[ -7.4   2.5 -13.8 -14.1  16.5  -7.7   8.8   4.9 -10.8   0.1   5.6  22.6
   2.4   2.0  -3.7 -31.7 -21.5   2.7  -4.8  -5.4  -7.9   4.7  -5.8  14.3
  11.3  22.7  23.7   3.3  -0.2  -9.6   8.2 -19.1 -13.9  -5.8  -1.6   5.0
 -11.5 -19.1  -7.8  -6.0   3.6  -3.4  -5.8  -4.8  24.1  -8.1   7.0   0.4
  32.7  -1.7  -3.8   5.4 -10.1   2.0  25.7  31.0   8.0]
1
[ -7.9  -1.6 -17.0 -10.7  13.6   0.7   5.1  -2.1  -3.2  -1.0   3.5  23.0
   6.9   6.3  -3.7 -11.5 -18.3  12.8  -9.8  -4.2  -1.5   3.1  -6.5  -0.7
   6.3   4.5  22.0  27.7   7.8  -8.2   0.0 -16.3  -5.3  -4.7  -4.3   3.8
  -0.2  12.5  -9.8   0.5   1.7   4.7  -4.6   7.5   3.5  -5.7   2.0  -3.5
  -3.2   9.6  -5.0  -1.6   1.7 -12.8  19.6   7.7   5.4]
0
[ -0.4   0.9   2.1  -5.2  11.7   5.1  10.1  11.8  -9.8   4.2   5.4   5.0
  12.1   5.4   0.6  -1.2 -15.1  10.8   8.9 -10.6   9.0  12.1 -14.7  18.8
  15.2  14.0   1.0   5.4  10.2   1.4  -2.3  -8.7  -6.5  -8.7 -11.5  14.9
  -7.8 -10.8  -0.2  -1.2   2.7  13.5  -2.6   1.9  14.5  -1.7   6.5  -8.4
   3.8  11.3   3.1  -1.9 -11.6   3.2   5.8   9.8  11.5]
1
[ -6.8   0.4   2.7  -6.1  11.1   1.0   2.8  -6.0  -7.4   0.2   5.7   3.3
   6.6  -4.8  -4.8  -3.2  -4.9   7.5  -7.6  -1.6  -8.0   5.9 -10.1  -5.8
   4.9 -14.8  15.2   6.2   0.7  -4.4   7.5  -6.3  -4.4  12.9  -2.3   9.3
   2.4  14.8  -4.2  -2.5  -3.0  10.5  -9.2 -12.1   0.8   4.0   0.1  -8.7
   2.8   0.5  -8.5  -0.8  -8.2   1.4   2.2  -5.1   9.9]
0
[-44.7   0.1 -18.2  46.6  30.3 -33.9 -12.9  -2.9  34.3  -4.8   3.2  32.7
  19.0   6.2 -28.4 -39.8   3.6 -15.6  -5.5 -43.0  14.9  19.4  59.2 -13.9
  -6.6  -2.8  65.0 -28.5  40.8  43.4  -6.4 -45.9   2.6  61.7  18.6  21.2
  16.1  14.5  48.8  14.5  22.1  65.0   7.7 -24.0 -25.9   1.9   6.2 -17.1
  10.0  -4.6  -0.8 -39.2  65.0 -10.9  -3.6   6.2 -25.7]
0
[ -5.4  -1.4  -2.9   0.2  15.9  -2.6   7.5   8.4  -1.8   9.7  -1.2  -0.4
   8.9  -3.4  -7.1  -7.8 -16.9   9.9   2.7   2.6  -1.6   9.4  -9.9  17.0
   4.0  12.2  17.5  -1.7   5.6  -4.2   0.1 -10.7  -9.8 -10.6   3.0  10.7
  -0.3   2.3   0.7  -5.9  -3.2   6.5   0.1  -5.4  14.9   0.9   1.9  -8.3
   7.5 -10.0   6.1   2.3   0.5   3.9  19.6   8.5  18.6]
1
[  8.8   3.5   2.1   5.5   3.5   2.3 -12.4   0.7  -1.5   2.0  -2.5  -6.0
  10.2   1.0  -0.3  -6.6  -7.0   2.2  -1.6   2.8  23.4  15.7  -0.1  10.2
   3.3   0.7   2.2   7.7   7.2   0.4  -4.6   8.9   7.1  -5.3   7.2  13.5
   2.5  -0.7  17.3  -4.4   1.0  -3.3  -6.5  -2.6  -4.5   5.1  10.7  -5.4
   4.0 -11.3  -2.5   2.4  -9.5   4.5   6.6 -14.4  14.3]
1
[  3.1   7.9  -0.1  -2.8   8.5   0.1   4.9   6.0   2.5  -3.5  -2.9 -11.2
   4.6 -11.8  -6.0  -5.0  -4.1   1.7   4.4   0.5  -1.5   7.4   0.0   4.1
   3.4   3.5  13.2   7.3   4.5 -11.8   2.3  -1.6  -3.4  -4.4   2.1   2.8
   1.1  -6.1   8.3  -6.6  -2.2  -6.2  -9.2   6.5  10.2  -6.0  -2.7   3.4
   0.6  -7.1   0.7   2.0  -8.4   4.5   3.8  -0.8   5.7]
1
[ -0.3  -5.5  -2.7  -4.4  19.6   5.1   8.4   2.1  -4.1  -1.3  15.4  15.7
  15.1  -1.1  -0.6 -12.8   4.1   4.9  -9.2  -1.2 -15.4   6.6 -15.5  -2.1
  13.5   2.7  16.1  -0.7   4.5  -5.8  -3.8 -13.3  -8.6   6.1  -4.4   8.8
  -2.1  16.1  -9.8  -2.7  -9.3  13.1  -2.0 -10.0  11.9  -2.0   1.5  -4.3
  -5.2   5.6 -10.5  -2.4  -6.2  -0.3   7.6  13.2  10.1]
0
[ -5.1   1.4  -7.6 -13.1   8.7 -12.5  -0.9  -3.7  -0.3  -6.4   4.7   3.5
   8.2  -0.2   1.4 -18.5 -11.9 -11.0  -6.1  -8.8 -19.1   2.7   2.3  -4.1
   4.3   0.3  10.4   0.4  -0.6  -1.4 -13.2 -21.3  -3.9  22.6  -3.1   5.9
  -1.8  12.6 -20.3  -7.8  -1.1   5.3  -8.4  -3.2   9.4  -4.8  -1.3  -4.9
   1.8   2.2   0.1  -2.2  -8.9   1.9 -12.2   2.8  -7.4]
0
[ -3.0  -0.6 -12.7  -2.2   2.1   0.1   5.1   3.2  -5.7  -1.2   1.5  16.4
  14.2   5.4   5.1  -2.8 -11.5  -4.2   3.8 -12.1   4.1   3.8  -1.3   4.7
  15.7  19.3  31.1   3.3  14.8   4.9  -2.5  -1.2  -1.6  -8.0   1.1  10.9
  -0.7  -1.9  16.9   3.8   4.9  10.9   1.0   6.7   9.1  -3.8   0.5   6.0
   6.9 -22.8 -11.5  -2.7 -13.3   3.5  15.6  10.1   3.9]
1
[-17.2  -2.3  -3.7  -3.4  15.6   0.7   1.0   1.8 -10.1   4.2   9.8  12.8
  12.0  -2.6  -7.5 -15.8  -4.9  -3.0  -7.9  -4.6 -18.8   7.7 -11.6   0.8
   5.8  -1.4  24.1  -4.8  11.4  -0.8  -6.5 -18.7  -2.3  14.1  11.4   4.5
  13.1  17.5 -11.9   3.0  -4.1  19.4  -2.4  -6.6  -5.1  -1.3  -1.2  -2.2
   2.0   8.9  -1.6  -9.8   2.6   5.3   9.0   8.2   7.5]
0
[ -3.7  -5.5  -4.4   2.1  -1.2  -3.5  -3.4   5.4   4.7   9.7  12.4  14.7
  12.4  12.8  -7.3 -16.6 -14.1 -15.7  -8.1  -9.9   5.1   1.3  -1.5   2.9
  -2.8   9.3  21.0  -9.5  19.8   1.9 -11.7 -16.4   4.9   0.3   1.5  17.0
   8.0  10.8 -25.7   1.8   4.5   8.7   3.2  -4.5  -6.8  -2.1   0.1  -1.2
  -1.9   3.1   1.1  -6.8   9.1  -0.6  15.8   0.5   4.7]
0
[ -3.8   3.5  -8.9   3.4   8.3 -21.3  -5.4   0.3 -19.4  -0.6  -4.2  39.9
  10.9   4.6  -1.6   2.5 -14.6  -6.6 -11.1 -16.3 -11.8   2.4   3.7   2.4
  15.5  26.2  29.6  -7.4   9.8   2.5  -1.4 -29.0   3.4  16.7  -1.7   1.5
 -10.3  26.3 -17.7   2.0  12.6 -12.8 -10.3  -2.5  14.0 -35.3   0.3   0.5
   5.5   4.4  -7.2  -1.5   3.6  -5.2  30.5  20.4   0.7]
0
[ -3.7  -0.2   1.0  -2.8  13.6   5.4   0.8   6.3  10.5  -8.3  22.8  20.4
  -3.5  -7.9   7.1 -27.4 -11.0  -4.6  -9.1  -0.9  -6.9  -2.4  -6.4   7.8
   5.7   4.8  24.5 -12.0  16.1   5.3 -11.2 -13.9 -13.1   7.3   5.3   2.5
   8.1   0.8  -2.6   2.4   5.8  28.6  -5.9  -1.2  -3.2 -11.0 -10.1   3.9
   4.9  -8.5  -3.3   0.3  -2.6  -0.4  14.8  21.4  -0.3]
0
